Below is a small trained network, with its code and all its weights. Each question gives an input and a target symbol and asks what happens when units are switched off, that is, made to give their printed mean instead of their output.

import numpy as np


def w(rows, s, z=0):
    codes = np.array(rows[::2]) - 128.0
    scale = np.full(codes.shape[1], s)
    scale[-1] = z or s
    return codes * scale


def norm(h):
    return h / np.sqrt((h * h).mean(-1, keepdims=True) + 1e-5)


def f(y):
    return y / 2 * (1 + np.tanh(0.7978845608 * (y + 0.044715 * y**3)))


def softmax(a):
    e = np.exp(a - a.max(-1, keepdims=True))
    return e / e.sum(-1, keepdims=True)


def log_softmax(a):
    a = a - a.max(-1, keepdims=True)
    return a - np.log(np.exp(a).sum(-1, keepdims=True))


def net(x, mask):
    ids = ['αγηθλξσφ'.index(c) for c in x.split()]
    T = len(ids)
    res = E[ids] + P[:T]
    r = norm(res)
    for j in range(2):
        rows = slice(4 * j, 4 * j + 4)
        q, k, v = (r @ M[0][rows].T for M in (Q, K, V))
        z = softmax(np.where(np.tri(T) > 0, q @ k.T / 4**0.5, -1e9)) @ v
        o = O[0][rows]
        res = res + np.where(mask[j], z, o[:, -1]) @ o[:, :-1]
    y = f(norm(res) @ A[0][:, :-1].T + A[0][:, -1])
    res = res + np.where(mask[2:6], y, B[0][:, -1]) @ B[0][:, :-1]
    return log_softmax(norm(res)[-1] @ U[:, :-1].T + U[:, -1])


Q, K, V, O, A, B = {}, {}, {}, {}, {}, {}
E = w([
[119,205,104,112,29,108],'α',
[77,55,99,193,130,110],'γ',
[95,62,54,163,218,212],'η',
[136,70,62,154,7,175],'θ',
[99,166,85,98,175,103],'λ',
[66,106,86,76,109,152],'ξ',
[108,51,156,76,143,43],'σ',
[37,174,123,140,138,123],'φ',
],0.017)
P = w([
[255,151,238,90,184,224],'0',
[182,107,137,126,157,193],'1',
[173,102,131,133,142,172],'2',
[177,112,121,137,133,154],'3',
[162,111,100,129,125,145],'4',
[150,106,90,143,121,142],'5',
[142,115,88,144,108,133],'6',
[140,118,80,145,97,123],'7',
[129,119,73,141,85,120],'8',
[122,133,79,151,75,109],'9',
[124,129,67,149,68,108],'10',
[109,126,74,151,64,88],'11',
[107,137,66,155,55,89],'12',
[101,132,65,151,77,123],'13',
],0.0076)
Q[0] = w([
[185,220,208,144,189,122],'head 0',
[142,50,100,131,49,209],'head 0',
[37,155,143,141,175,114],'head 0',
[135,47,172,65,65,167],'head 0',
[147,148,68,66,157,144],'head 1',
[70,220,147,108,141,163],'head 1',
[108,219,195,130,245,112],'head 1',
[167,50,126,164,81,159],'head 1',
],0.011)
K[0] = w([
[150,156,125,114,191,177],'head 0',
[64,117,71,129,90,72],'head 0',
[192,111,214,147,121,191],'head 0',
[116,104,58,127,116,58],'head 0',
[142,163,106,90,112,114],'head 1',
[179,141,178,112,164,143],'head 1',
[180,76,248,71,174,202],'head 1',
[55,108,100,134,121,64],'head 1',
],0.013)
V[0] = w([
[254,59,119,97,80,103],'head 0',
[153,243,120,81,109,234],'head 0',
[7,86,116,15,187,125],'head 0',
[173,136,20,109,143,158],'head 0',
[108,91,119,213,139,161],'head 1',
[2,96,241,213,70,160],'head 1',
[157,107,241,86,215,181],'head 1',
[174,136,170,204,199,70],'head 1',
],0.0083)
O[0] = w([
[119,66,108,133,51,97,162],'head 0',
[201,128,173,53,133,200,134],'head 0',
[40,101,162,160,128,154,207],'head 0',
[156,94,153,222,133,181,194],'head 0',
[135,162,23,98,150,154,137],'head 1',
[88,190,114,1,140,130,127],'head 1',
[175,30,114,87,171,143,46],'head 1',
[172,149,126,95,210,61,1],'head 1',
],0.01,0.007)
A[0] = w([
[136,93,255,162,105,180,171],'neuron 0',
[185,64,213,91,121,124,102],'neuron 1',
[77,96,250,76,197,32,254],'neuron 2',
[113,177,163,250,141,169,242],'neuron 3',
],0.0078,0.0029)
B[0] = w([
[80,195,142,155,133,52,208],'neuron 0',
[106,197,85,155,101,71,137],'neuron 1',
[99,67,152,93,9,31,138],'neuron 2',
[155,192,67,105,161,149,253],'neuron 3',
],0.012,0.0063)
U = w([
[178,241,189,126,98,95,146],'α',
[106,166,19,92,185,34,20],'γ',
[143,71,95,148,197,204,254],'η',
[171,65,58,113,10,178,33],'θ',
[165,124,172,228,173,77,223],'λ',
[23,90,222,157,117,214,92],'ξ',
[86,22,136,120,82,61,123],'σ',
[87,154,153,2,151,156,166],'φ',
],0.0088,0.0027)

Each question gives the input, a string of symbols that net reads in full, and the target symbol t.
The units are the heads (4 rows each of Q, K, V and O) and the neurons (one row each of A and B). Each row of codes is followed by its name. A weight is (code - 128) times the scale printed after its matrix; where a second scale follows, it is the last column's (O, A, B and U).
mask holds one flag per unit, heads first, then neurons. A switched-off unit (its flag False) gives its mean, the last column of its rows in O or B, instead of its output. The means were averaged over made-up inputs and are rounded, as every weight is.
A unit's drop is (log p(t) with every unit on - log p(t) with that unit switched off) / (log p(t) with every unit on - log p(t) with every unit switched off).
The circuit of an input: a set's keep is (log p(t) with only the set's units on - log p(t) with every unit switched off) / (log p(t) with every unit on - log p(t) with every unit switched off). Starting from all 6 units, units are removed one at a time, each time the one whose removal leaves the highest keep (on an exact tie, the one counted first), for as long as the keep stays at least 0.8.
units of the circuit, in order: the units of the circuit, biggest drop first
k most important neurons: the k neurons with the biggest drops, biggest first
heads that matter: for each layer, one digit per head in row order, 1 if its drop is at least 0.15 and else 0, layers parted by /
drop when u is switched off: that unit's drop, to one decimal
input ξ ξ γ φ η θ φ θ, target φ: units of the circuit, in order => [head 1; head 0]
input λ θ θ ξ φ η θ θ θ θ η, target θ: units of the circuit, in order => [head 0]
input σ θ θ σ ξ ξ λ, target σ: units of the circuit, in order => [head 1; neuron 2]
input φ α γ ξ λ η θ λ γ φ φ, target φ: units of the circuit, in order => [head 0; head 1]
input ξ α ξ, target α: units of the circuit, in order => [head 1; neuron 0; head 0]
input ξ φ φ θ α ξ λ, target ξ: units of the circuit, in order => [head 1; head 0; neuron 0]
input η ξ η λ α σ φ ξ η φ σ ξ λ φ, target η: units of the circuit, in order => [head 1; head 0]
input η θ ξ ξ γ λ, target η: units of the circuit, in order => [head 1; head 0]
input γ η ξ α θ ξ θ ξ γ φ, target γ: heads that matter => 11
input φ σ λ θ ξ θ ξ θ λ θ, target λ: heads that matter => 01
input θ φ ξ θ η ξ φ, target θ: drop when head 0 is switched off => 0.8
input η ξ α ξ, target α: drop when neuron 0 is switched off => 0.3
input φ α λ, target φ: drop when head 1 is switched off => 0.1
input α ξ η λ, target α: drop when head 0 is switched off => 0.6
input ξ γ α ξ ξ η γ ξ φ φ φ φ ξ, target φ: most important neuron => [neuron 0]
